Below are the code and all the weights of a small trained network. Each question names an input and a target symbol and asks about switching units off, where a switched-off unit gives its printed mean instead of its output.

import numpy as np


def w(rows, s, z=0):
    codes = np.array(rows[::2]) - 128.0
    scale = np.full(codes.shape[1], s)
    scale[-1] = z or s
    return codes * scale


def norm(h):
    return h / np.sqrt((h * h).mean(-1, keepdims=True) + 1e-5)


def f(y):
    return y / 2 * (1 + np.tanh(0.7978845608 * (y + 0.044715 * y**3)))


def softmax(a):
    e = np.exp(a - a.max(-1, keepdims=True))
    return e / e.sum(-1, keepdims=True)


def log_softmax(a):
    a = a - a.max(-1, keepdims=True)
    return a - np.log(np.exp(a).sum(-1, keepdims=True))


def net(x, mask):
    ids = ['ΓΘΞΣαδεζηλμτω'.index(c) for c in x.split()]
    T = len(ids)
    res = E[ids] + P[:T]
    r = norm(res)
    for j in range(3):
        rows = slice(2 * j, 2 * j + 2)
        q, k, v = (r @ M[0][rows].T for M in (Q, K, V))
        z = softmax(np.where(np.tri(T) > 0, q @ k.T / 2**0.5, -1e9)) @ v
        o = O[0][rows]
        res = res + np.where(mask[j], z, o[:, -1]) @ o[:, :-1]
    y = f(norm(res) @ A[0][:, :-1].T + A[0][:, -1])
    res = res + np.where(mask[3:11], y, B[0][:, -1]) @ B[0][:, :-1]
    return log_softmax(norm(res)[-1] @ U[:, :-1].T + U[:, -1])


Q, K, V, O, A, B = {}, {}, {}, {}, {}, {}
E = w([
[103,67,18,40],'Γ',
[73,58,82,162],'Θ',
[93,203,64,103],'Ξ',
[91,131,78,76],'Σ',
[254,25,193,168],'α',
[81,94,35,16],'δ',
[102,54,139,135],'ε',
[114,173,111,97],'ζ',
[74,218,167,97],'η',
[55,126,86,80],'λ',
[125,115,23,140],'μ',
[61,128,66,106],'τ',
[127,127,182,222],'ω',
],0.012)
P = w([
[233,125,253,204],'0',
[51,54,146,72],'1',
[66,55,68,54],'2',
[65,67,66,53],'3',
[68,55,98,46],'4',
[180,117,104,89],'5',
[60,96,46,45],'6',
[78,97,40,63],'7',
[87,117,34,51],'8',
[140,136,5,36],'9',
[62,77,11,49],'10',
[83,104,14,58],'11',
],0.0078)
Q[0] = w([
[124,69,49,77],'h1',
[115,122,111,6],'h1',
[128,73,45,85],'h2',
[140,141,108,182],'h2',
[223,157,167,162],'h3',
[84,102,102,98],'h3',
],0.014)
K[0] = w([
[189,96,254,108],'h1',
[237,61,107,155],'h1',
[153,213,206,198],'h2',
[52,26,208,33],'h2',
[13,125,78,158],'h3',
[210,110,240,125],'h3',
],0.0086)
V[0] = w([
[88,163,128,1],'h1',
[34,252,169,175],'h1',
[213,243,192,127],'h2',
[168,195,58,99],'h2',
[7,142,133,151],'h3',
[108,82,217,13],'h3',
],0.0097)
O[0] = w([
[29,161,83,81,34],'h1',
[159,213,144,86,5],'h1',
[76,195,185,180,203],'h2',
[82,94,123,188,3],'h2',
[153,165,113,58,43],'h3',
[64,99,175,4,243],'h3',
],0.012,0.0059)
A[0] = w([
[148,221,255,132,36],'n1',
[130,29,154,102,188],'n2',
[82,167,163,186,15],'n3',
[82,56,88,188,164],'n4',
[197,138,160,254,118],'n5',
[171,177,132,144,2],'n6',
[88,96,64,99,132],'n7',
[45,195,161,199,98],'n8',
],0.0097,0.0041)
B[0] = w([
[146,149,59,150,151],'n1',
[166,100,157,206,254],'n2',
[126,125,204,122,124],'n3',
[159,123,58,182,229],'n4',
[150,176,35,103,171],'n5',
[16,80,2,28,116],'n6',
[175,163,76,214,189],'n7',
[139,128,213,177,152],'n8',
],0.0067)
U = w([
[184,107,124,130,84],'Γ',
[73,79,79,89,172],'Θ',
[99,64,104,143,145],'Ξ',
[209,35,224,104,120],'Σ',
[212,181,62,107,198],'α',
[78,157,157,3,254],'δ',
[67,107,176,127,93],'ε',
[63,218,97,126,116],'ζ',
[191,125,81,194,104],'η',
[100,204,166,148,84],'λ',
[137,98,160,150,9],'μ',
[93,230,129,183,121],'τ',
[147,170,46,152,142],'ω',
],0.011,0.0054)

Each question gives the input, a string of symbols that net reads in full, and the target symbol t.
The units are the heads (2 rows each of Q, K, V and O) and the neurons (one row each of A and B). Each row of codes is followed by its name. A weight is (code - 128) times the scale printed after its matrix; where a second scale follows, it is the last column's (O, A, B and U).
mask holds one flag per unit, heads first, then neurons. A switched-off unit (its flag False) gives its mean, the last column of its rows in O or B, instead of its output. The means were averaged over made-up inputs and are rounded, as every weight is.
A unit's drop is (log p(t) with every unit on - log p(t) with that unit switched off) / (log p(t) with every unit on - log p(t) with every unit switched off).
The circuit of an input: a set's keep is (log p(t) with only the set's units on - log p(t) with every unit switched off) / (log p(t) with every unit on - log p(t) with every unit switched off). Starting from all 11 units, units are removed one at a time, each time the one whose removal leaves the highest keep (on an exact tie, the one counted first), for as long as the keep stays at least 0.8.
circuit, biggest first: the units of the circuit, biggest drop first
which heads matter: for each layer, one digit per head in row order, 1 if its drop is at least 0.15 and else 0, layers parted by /
drop of u: that unit's drop, to one decimal
input λ ε η ω, target δ: circuit, biggest first -> [h1]
input δ λ λ λ Γ Ξ ω, target Θ: which heads matter -> 110
input Ξ λ λ τ λ δ δ, target τ: which heads matter -> 011
input μ ε λ λ τ, target η: which heads matter -> 001
input λ η μ η λ ε, target δ: circuit, biggest first -> [h3 h1]
input δ μ Γ Θ δ μ, target Θ: which heads matter -> 100
input Θ τ τ Γ Γ, target Σ: which heads matter -> 110
input τ λ δ η δ Θ ζ, target α: which heads matter -> 001
input τ δ λ δ λ, target α: circuit, biggest first -> [h3 h1]
input Ξ Θ λ η δ λ, target τ: which heads matter -> 010
input δ Σ μ μ λ λ λ λ λ μ ω, target Θ: circuit, biggest first -> [h1 h2]
input λ Σ δ λ ε, target δ: drop of h1 -> 0.2
input τ ε δ δ ζ Γ μ μ ε Ξ Ξ λ, target α: drop of h3 -> 0.5
input μ λ μ, target η: circuit, biggest first -> [h3]
input λ τ λ Σ, target δ: drop of n7 -> 0.0
